Below is a small trained network, with its code and all its weights. Each question gives an input and a class and asks what happens when units are switched off, that is, made to give their printed mean instead of their output.

import numpy as np


def w(rows, s, z=0):
    codes = np.array(rows[::2]) - 128.0
    scale = np.full(codes.shape[1], s)
    scale[-1] = z or s
    return codes * scale


def f(y):
    return y / 2 * (1 + np.tanh(0.7978845608 * (y + 0.044715 * y**3)))


def log_softmax(a):
    a = a - a.max(-1, keepdims=True)
    return a - np.log(np.exp(a).sum(-1, keepdims=True))


def net(x, mask):
    res = np.array(x, float).reshape(1, 7) / 4 @ E
    y = f(res @ A[0][:, :-1].T + A[0][:, -1])
    res = res + np.where(mask, y, B[0][:, -1]) @ B[0][:, :-1]
    return log_softmax(res[-1] @ U[:, :-1].T + U[:, -1])


A, B = {}, {}
E = w([
[10,147,41,210,146,172,87,154,44,230,143],'x0',
[219,90,150,232,7,186,173,78,80,117,200],'x1',
[178,56,121,57,176,83,85,158,42,145,255],'x2',
[161,112,32,20,63,194,143,80,113,197,66],'x3',
[127,129,128,128,128,128,128,128,127,128,127],'x4',
[128,128,128,127,128,127,128,128,127,128,129],'x5',
[123,239,165,103,96,27,198,78,19,124,96],'x6',
],0.0043)
A[0] = w([
[191,127,173,67,115,111,145,129,191,75,121,94],'n1',
[157,91,117,77,159,99,116,140,78,134,197,50],'n2',
[104,174,136,182,97,148,143,114,187,121,47,65],'n3',
[186,124,168,78,116,110,141,119,186,78,119,101],'n4',
[172,115,156,83,119,115,160,126,184,86,119,93],'n5',
[187,119,175,77,116,107,136,118,183,71,122,120],'n6',
[108,172,124,177,73,150,153,124,216,120,27,88],'n7',
[114,254,167,78,73,38,184,110,3,137,82,21],'n8',
[186,115,138,193,50,153,135,109,103,123,156,75],'n9',
[52,165,115,16,236,84,97,145,181,134,57,34],'n10',
[185,116,143,193,14,171,131,110,86,119,151,66],'n11',
[50,136,79,184,148,166,119,136,61,159,144,127],'n12',
[171,68,113,51,173,108,118,136,69,138,215,74],'n13',
[103,165,126,174,99,152,152,111,181,115,56,55],'n14',
[85,143,126,70,198,112,99,135,142,130,89,71],'n15',
[127,61,102,128,155,208,106,157,242,148,155,15],'n16',
[115,135,208,251,224,58,129,137,154,74,169,10],'n17',
[165,118,68,27,83,181,143,102,105,170,68,56],'n18',
[36,144,72,192,140,171,111,145,59,176,130,126],'n19',
[156,106,69,35,63,172,138,102,117,163,83,31],'n20',
[126,56,115,141,144,188,99,144,214,134,148,2],'n21',
],0.0082,0.00097)
B[0] = w([
[123,126,108,136,120,129,113,118,118,208,83,174],'n1',
[133,117,153,83,139,137,106,123,83,116,150,176],'n2',
[134,114,143,77,136,123,102,132,80,124,169,176],'n3',
[120,129,110,146,127,131,114,127,117,201,91,168],'n4',
[125,130,112,136,122,128,118,118,123,180,92,159],'n5',
[118,134,113,138,126,131,119,120,118,207,90,172],'n6',
[139,115,156,68,148,122,93,130,51,122,177,194],'n7',
[160,77,101,183,185,136,82,97,159,32,79,236],'n8',
[137,120,109,133,128,128,216,133,145,134,165,173],'n9',
[161,107,112,156,100,143,252,127,137,143,192,254],'n10',
[147,107,110,141,127,134,239,134,148,136,173,189],'n11',
[133,130,120,125,117,124,116,111,132,203,72,202],'n12',
[134,127,159,71,140,124,98,124,49,115,169,202],'n13',
[137,121,146,91,139,122,106,132,80,123,165,169],'n14',
[144,118,125,143,109,137,190,126,134,130,162,186],'n15',
[152,103,111,172,170,116,103,93,136,40,80,201],'n16',
[63,196,144,108,77,137,102,175,199,84,136,207],'n17',
[66,180,158,132,99,117,104,172,182,95,140,201],'n18',
[135,133,122,126,117,121,111,119,125,226,68,221],'n19',
[83,182,155,139,105,125,104,167,181,101,134,192],'n20',
[150,118,115,164,160,114,121,97,135,58,91,179],'n21',
],0.02,0.007)
U = w([
[163,96,93,156,100,146,254,133,148,145,187,116],'0',
[155,87,94,188,202,115,79,79,154,47,71,62],'1',
[117,140,97,132,103,121,100,113,114,253,53,252],'2',
[49,218,167,121,72,122,93,206,201,90,139,172],'3',
[143,105,176,40,156,117,89,129,29,125,184,39],'4',
],0.0086,0.00032)

Each question gives the input, the list of numbers given to net, and the class t.
The units are the neurons (one row each of A and B). Each row of codes is followed by its name. A weight is (code - 128) times the scale printed after its matrix; where a second scale follows, it is the last column's (A, B and U).
mask holds one flag per neuron, in row order. A switched-off neuron (its flag False) gives its mean, the last column of its row in B, instead of its output. The means were averaged over made-up inputs and are rounded, as every weight is.
A unit's drop is (log p(t) with every unit on - log p(t) with that unit switched off) / (log p(t) with every unit on - log p(t) with every unit switched off).
The circuit of an input: a set's keep is (log p(t) with only the set's units on - log p(t) with every unit switched off) / (log p(t) with every unit on - log p(t) with every unit switched off). Starting from the 12 units with the biggest drops (on a tie, the unit counted first), units are removed one at a time, each time the one whose removal leaves the highest keep (on an exact tie, the one counted first), for as long as the keep stays at least 0.8.
units of the circuit, in order: the units of the circuit, biggest drop first
most important unit: the unit with the biggest drop
k most important neurons: the k neurons with the biggest drops, biggest first
drop of u: that unit's drop, to one decimal
input [8,6,3,-2,-3,2,5], class 2: most important unit -> n19
input [-8,-8,-3,-3,-3,7,1], class 0: 2 most important neurons -> [n10 n15]
input [-6,5,-7,7,2,1,-2], class 3: 2 most important neurons -> [n18 n20]
input [8,-8,7,-6,5,-1,2], class 0: 2 most important neurons -> [n10 n15]
input [5,-8,3,-5,-5,6,-7], class 0: 2 most important neurons -> [n10 n8]
input [-5,-5,-2,-4,4,-6,-1], class 0: 2 most important neurons -> [n10 n19]
input [4,-4,4,0,-4,-8,-5], class 1: 4 most important neurons -> [n16 n11 n21 n9]
input [1,-7,-8,6,-4,6,3], class 4: 3 most important neurons -> [n7 n3 n14]
input [-6,0,5,-2,-2,8,-7], class 1: 3 most important neurons -> [n16 n21 n19]
input [-4,6,-7,-7,8,-6,3], class 3: 3 most important neurons -> [n17 n10 n13]
input [2,-2,-7,-2,5,0,-6], class 4: 4 most important neurons -> [n7 n8 n3 n14]
input [6,4,7,6,4,6,-2], class 4: 2 most important neurons -> [n13 n2]
input [3,-2,0,-7,-5,3,5], class 3: 3 most important neurons -> [n17 n16 n21]
input [0,5,-8,-4,6,3,5], class 4: units of the circuit, in order -> [n7]
input [3,7,5,6,0,0,8], class 1: 3 most important neurons -> [n8 n10 n15]
input [4,-3,2,-6,-1,-8,5], class 3: 3 most important neurons -> [n17 n16 n21]
input [4,-2,-5,-2,2,2,-1], class 4: units of the circuit, in order -> [n7 n3]
input [-1,2,-1,7,-4,5,-8], class 1: drop of n21 -> 0.8
input [-5,-8,5,2,4,6,-1], class 0: drop of n10 -> 1.7
input [4,5,-7,5,-4,3,8], class 1: drop of n8 -> 3.4
input [-1,3,-8,-6,-4,7,-3], class 4: drop of n7 -> 0.6
input [3,1,8,-7,4,3,-6], class 4: units of the circuit, in order -> [n13]
